Below is a small trained network, with its code and all its weights. Each question gives an input and a class and asks what happens when units are switched off, that is, made to give their printed mean instead of their output.

import numpy as np


def w(rows, s, z=0):
    codes = np.array(rows[::2]) - 128.0
    scale = np.full(codes.shape[1], s)
    scale[-1] = z or s
    return codes * scale


def f(y):
    return y / 2 * (1 + np.tanh(0.7978845608 * (y + 0.044715 * y**3)))


def log_softmax(a):
    a = a - a.max(-1, keepdims=True)
    return a - np.log(np.exp(a).sum(-1, keepdims=True))


def net(x, mask):
    res = np.array(x, float).reshape(1, 4) / 4 @ E
    y = f(res @ A[0][:, :-1].T + A[0][:, -1])
    res = res + np.where(mask, y, B[0][:, -1]) @ B[0][:, :-1]
    return log_softmax(res[-1] @ U[:, :-1].T + U[:, -1])


A, B = {}, {}
E = w([
[88,191,37,174,186],'x0',
[254,123,81,134,183],'x1',
[139,145,137,138,131],'x2',
[157,253,100,18,76],'x3',
],0.0096)
A[0] = w([
[113,136,81,141,138,31],'n1',
[173,178,107,120,156,185],'n2',
[103,135,81,115,181,45],'n3',
[111,117,120,94,147,231],'n4',
[218,105,149,78,203,32],'n5',
[107,81,127,144,166,80],'n6',
[130,104,115,101,131,3],'n7',
[157,107,177,111,87,94],'n8',
[128,205,94,117,96,93],'n9',
[109,91,165,199,147,110],'n10',
[171,196,144,104,98,40],'n11',
[35,113,165,177,136,97],'n12',
[189,148,109,136,139,92],'n13',
[101,127,1,124,120,182],'n14',
[83,135,33,182,151,92],'n15',
[121,83,150,78,69,127],'n16',
[126,143,99,147,144,53],'n17',
[90,179,91,162,154,73],'n18',
[109,145,152,147,108,28],'n19',
[160,88,103,195,149,142],'n20',
[147,115,177,134,92,44],'n21',
[190,115,115,102,211,44],'n22',
[130,76,134,135,201,102],'n23',
[106,147,74,80,79,176],'n24',
[161,58,131,86,77,87],'n25',
[87,174,159,129,86,165],'n26',
[144,129,87,51,99,80],'n27',
[173,70,51,92,144,128],'n28',
[172,108,99,128,153,40],'n29',
[165,73,158,154,93,112],'n30',
],0.013,0.0039)
B[0] = w([
[171,158,183,65,133,151],'n1',
[145,119,123,159,60,213],'n2',
[173,162,196,101,163,171],'n3',
[127,95,166,136,36,161],'n4',
[38,206,98,110,97,206],'n5',
[196,132,74,74,144,197],'n6',
[157,164,62,130,129,112],'n7',
[135,248,122,161,206,181],'n8',
[180,135,118,94,126,215],'n9',
[233,128,100,61,71,244],'n10',
[235,52,79,67,128,203],'n11',
[120,153,17,67,81,237],'n12',
[62,137,118,137,65,181],'n13',
[158,171,178,160,92,238],'n14',
[180,199,210,125,126,254],'n15',
[124,214,143,149,38,199],'n16',
[114,172,177,99,114,148],'n17',
[133,210,176,103,138,200],'n18',
[73,199,86,114,131,128],'n19',
[173,120,97,118,65,248],'n20',
[139,209,132,121,184,155],'n21',
[60,167,78,92,71,205],'n22',
[189,124,112,35,69,219],'n23',
[172,37,55,125,102,215],'n24',
[157,229,180,155,192,184],'n25',
[99,162,34,86,61,202],'n26',
[229,122,102,86,115,196],'n27',
[47,169,81,161,75,200],'n28',
[1,136,60,85,123,166],'n29',
[188,181,142,106,67,190],'n30',
],0.0066,0.0084)
U = w([
[195,107,75,115,112,92],'0',
[122,254,204,84,184,114],'1',
[6,173,45,117,87,38],'2',
[130,157,108,147,87,232],'3',
[117,152,152,76,179,157],'4',
[97,64,175,185,242,1],'5',
],0.0088,0.0042)

Each question gives the input, the list of numbers given to net, and the class t.
The units are the neurons (one row each of A and B). Each row of codes is followed by its name. A weight is (code - 128) times the scale printed after its matrix; where a second scale follows, it is the last column's (A, B and U).
mask holds one flag per neuron, in row order. A switched-off neuron (its flag False) gives its mean, the last column of its row in B, instead of its output. The means were averaged over made-up inputs and are rounded, as every weight is.
A unit's drop is (log p(t) with every unit on - log p(t) with that unit switched off) / (log p(t) with every unit on - log p(t) with every unit switched off).
The circuit of an input: a set's keep is (log p(t) with only the set's units on - log p(t) with every unit switched off) / (log p(t) with every unit on - log p(t) with every unit switched off). Starting from the 12 units with the biggest drops (on a tie, the unit counted first), units are removed one at a time, each time the one whose removal leaves the highest keep (on an exact tie, the one counted first), for as long as the keep stays at least 0.8.
circuit, biggest first: the units of the circuit, biggest drop first
unit that matters most: the unit with the biggest drop
k most important neurons: the k neurons with the biggest drops, biggest first
drop when u is switched off: that unit's drop, to one decimal
input [6,-6,4,6], class 0: circuit, biggest first -> (n24; n9)
input [-5,-6,-1,3], class 2: 2 most important neurons -> (n26; n15)
input [1,-5,-4,-6], class 0: unit that matters most -> n10
input [5,-4,-5,-6], class 0: 2 most important neurons -> (n10; n12)
input [-4,-6,3,-2], class 2: 2 most important neurons -> (n12; n15)
input [6,-2,4,7], class 0: circuit, biggest first -> (n24; n11)
input [6,-3,0,-6], class 0: circuit, biggest first -> (n10; n6)
input [6,7,1,1], class 2: 4 most important neurons -> (n22; n28; n29; n13)
input [-5,-7,2,-1], class 2: circuit, biggest first -> (n12; n26)
input [5,8,2,-7], class 2: 3 most important neurons -> (n29; n22; n28)
input [-4,-6,-3,2], class 2: circuit, biggest first -> (n26; n15)
input [-8,6,7,3], class 1: 2 most important neurons -> (n25; n8)
input [7,-5,0,-8], class 0: 2 most important neurons -> (n12; n10)
input [-6,-7,0,2], class 2: circuit, biggest first -> (n26)
input [8,0,-7,-6], class 1: 2 most important neurons -> (n15; n18)
input [-8,-2,-5,8], class 0: drop when n11 is switched off -> 1.4
input [-1,7,4,0], class 2: drop when n28 is switched off -> 0.0
input [0,-7,6,-7], class 0: drop when n29 is switched off -> 0.1
